Below is a small trained network, with its code and all its weights. Each question gives an input and a class and asks what happens when units are switched off, that is, made to give their printed mean instead of their output.

import numpy as np


def w(rows, s, z=0):
    codes = np.array(rows[::2]) - 128.0
    scale = np.full(codes.shape[1], s)
    scale[-1] = z or s
    return codes * scale


def f(y):
    return np.maximum(y, 0)


def log_softmax(a):
    a = a - a.max(-1, keepdims=True)
    return a - np.log(np.exp(a).sum(-1, keepdims=True))


def net(x, mask):
    res = np.array(x, float).reshape(1, 8) / 4 @ E
    y = f(res @ A[0][:, :-1].T + A[0][:, -1])
    res = res + np.where(mask, y, B[0][:, -1]) @ B[0][:, :-1]
    return log_softmax(res[-1] @ U[:, :-1].T + U[:, -1])


A, B = {}, {}
E = w([
[73,206,167,184,179,222,140,78,43,82],'x0',
[114,121,134,133,128,133,151,118,127,159],'x1',
[128,111,114,139,123,143,114,143,120,130],'x2',
[96,139,166,137,117,92,167,113,107,150],'x3',
[139,118,117,120,121,125,135,95,144,102],'x4',
[142,123,138,135,104,135,97,161,106,99],'x5',
[121,136,131,115,142,112,142,112,123,132],'x6',
[254,87,186,207,205,101,184,137,97,112],'x7',
],0.0096)
A[0] = w([
[94,148,178,175,178,248,150,68,85,72,16],'neuron 0',
[11,170,75,52,62,156,134,153,151,105,154],'neuron 1',
[52,221,125,200,177,209,112,90,78,59,26],'neuron 2',
[146,44,96,100,103,16,92,154,154,194,11],'neuron 3',
[82,142,165,151,176,126,107,188,110,176,86],'neuron 4',
[151,57,130,48,92,23,134,208,204,168,42],'neuron 5',
[61,131,163,182,180,203,119,65,119,83,4],'neuron 6',
[49,134,110,75,63,173,103,89,145,117,202],'neuron 7',
[142,71,153,174,161,112,155,154,112,115,109],'neuron 8',
[253,88,143,245,217,108,206,136,117,94,219],'neuron 9',
[61,97,94,101,96,111,72,108,90,95,210],'neuron 10',
],0.0068,0.0012)
B[0] = w([
[151,136,100,183,113,162,99,71,109,101,213],'neuron 0',
[57,70,214,48,160,58,68,232,204,180,226],'neuron 1',
[204,210,63,134,107,137,174,67,116,95,226],'neuron 2',
[140,224,57,157,60,213,145,73,114,84,222],'neuron 3',
[173,94,152,130,131,172,149,109,103,123,148],'neuron 4',
[162,199,8,190,70,155,162,60,64,79,243],'neuron 5',
[149,197,120,145,115,108,163,65,77,85,192],'neuron 6',
[114,113,188,50,127,67,94,169,175,115,206],'neuron 7',
[85,90,89,131,175,141,118,146,131,175,171],'neuron 8',
[1,52,215,12,209,78,83,227,176,164,251],'neuron 9',
[61,109,141,94,143,162,179,161,153,183,180],'neuron 10',
],0.0073,0.011)
U = w([
[32,49,195,17,225,69,74,220,151,170,254],'0',
[186,204,3,183,105,188,161,58,37,80,2],'1',
],0.0075,0.00086)

Each question gives the input, the list of numbers given to net, and the class t.
The units are the neurons (one row each of A and B). Each row of codes is followed by its name. A weight is (code - 128) times the scale printed after its matrix; where a second scale follows, it is the last column's (A, B and U).
mask holds one flag per neuron, in row order. A switched-off neuron (its flag False) gives its mean, the last column of its row in B, instead of its output. The means were averaged over made-up inputs and are rounded, as every weight is.
A unit's drop is (log p(t) with every unit on - log p(t) with that unit switched off) / (log p(t) with every unit on - log p(t) with every unit switched off).
The circuit of an input: a set's keep is (log p(t) with only the set's units on - log p(t) with every unit switched off) / (log p(t) with every unit on - log p(t) with every unit switched off). Starting from all 11 units, units are removed one at a time, each time the one whose removal leaves the highest keep (on an exact tie, the one counted first), for as long as the keep stays at least 0.8.
units of the circuit, in order: the units of the circuit, biggest drop first
k most important neurons: the k neurons with the biggest drops, biggest first
drop of u: that unit's drop, to one decimal
input [5,0,-3,-1,5,-8,2,-7], class 0: units of the circuit, in order -> (neuron 1)
input [3,-3,-6,-2,7,5,-8,-4], class 0: 2 most important neurons -> (neuron 5; neuron 1)
input [7,7,4,-3,8,7,7,7], class 0: 2 most important neurons -> (neuron 9; neuron 5)
input [3,6,-5,5,-1,-4,-3,4], class 0: 2 most important neurons -> (neuron 9; neuron 5)
input [8,-8,6,6,-5,-4,-4,-8], class 0: 4 most important neurons -> (neuron 1; neuron 7; neuron 5; neuron 3)
input [5,-7,-6,1,5,-1,8,-6], class 0: 3 most important neurons -> (neuron 1; neuron 5; neuron 7)
input [-8,4,2,5,-1,-5,-4,6], class 1: 3 most important neurons -> (neuron 5; neuron 3; neuron 1)
input [1,-4,-6,-8,-1,0,0,2], class 0: 2 most important neurons -> (neuron 5; neuron 3)
input [-7,-7,0,-1,7,5,-1,3], class 1: drop of neuron 0 -> 0.0
input [2,-2,-7,0,0,-8,0,8], class 0: drop of neuron 9 -> 0.1
input [-7,-4,-3,0,4,4,0,-4], class 1: drop of neuron 5 -> 0.6
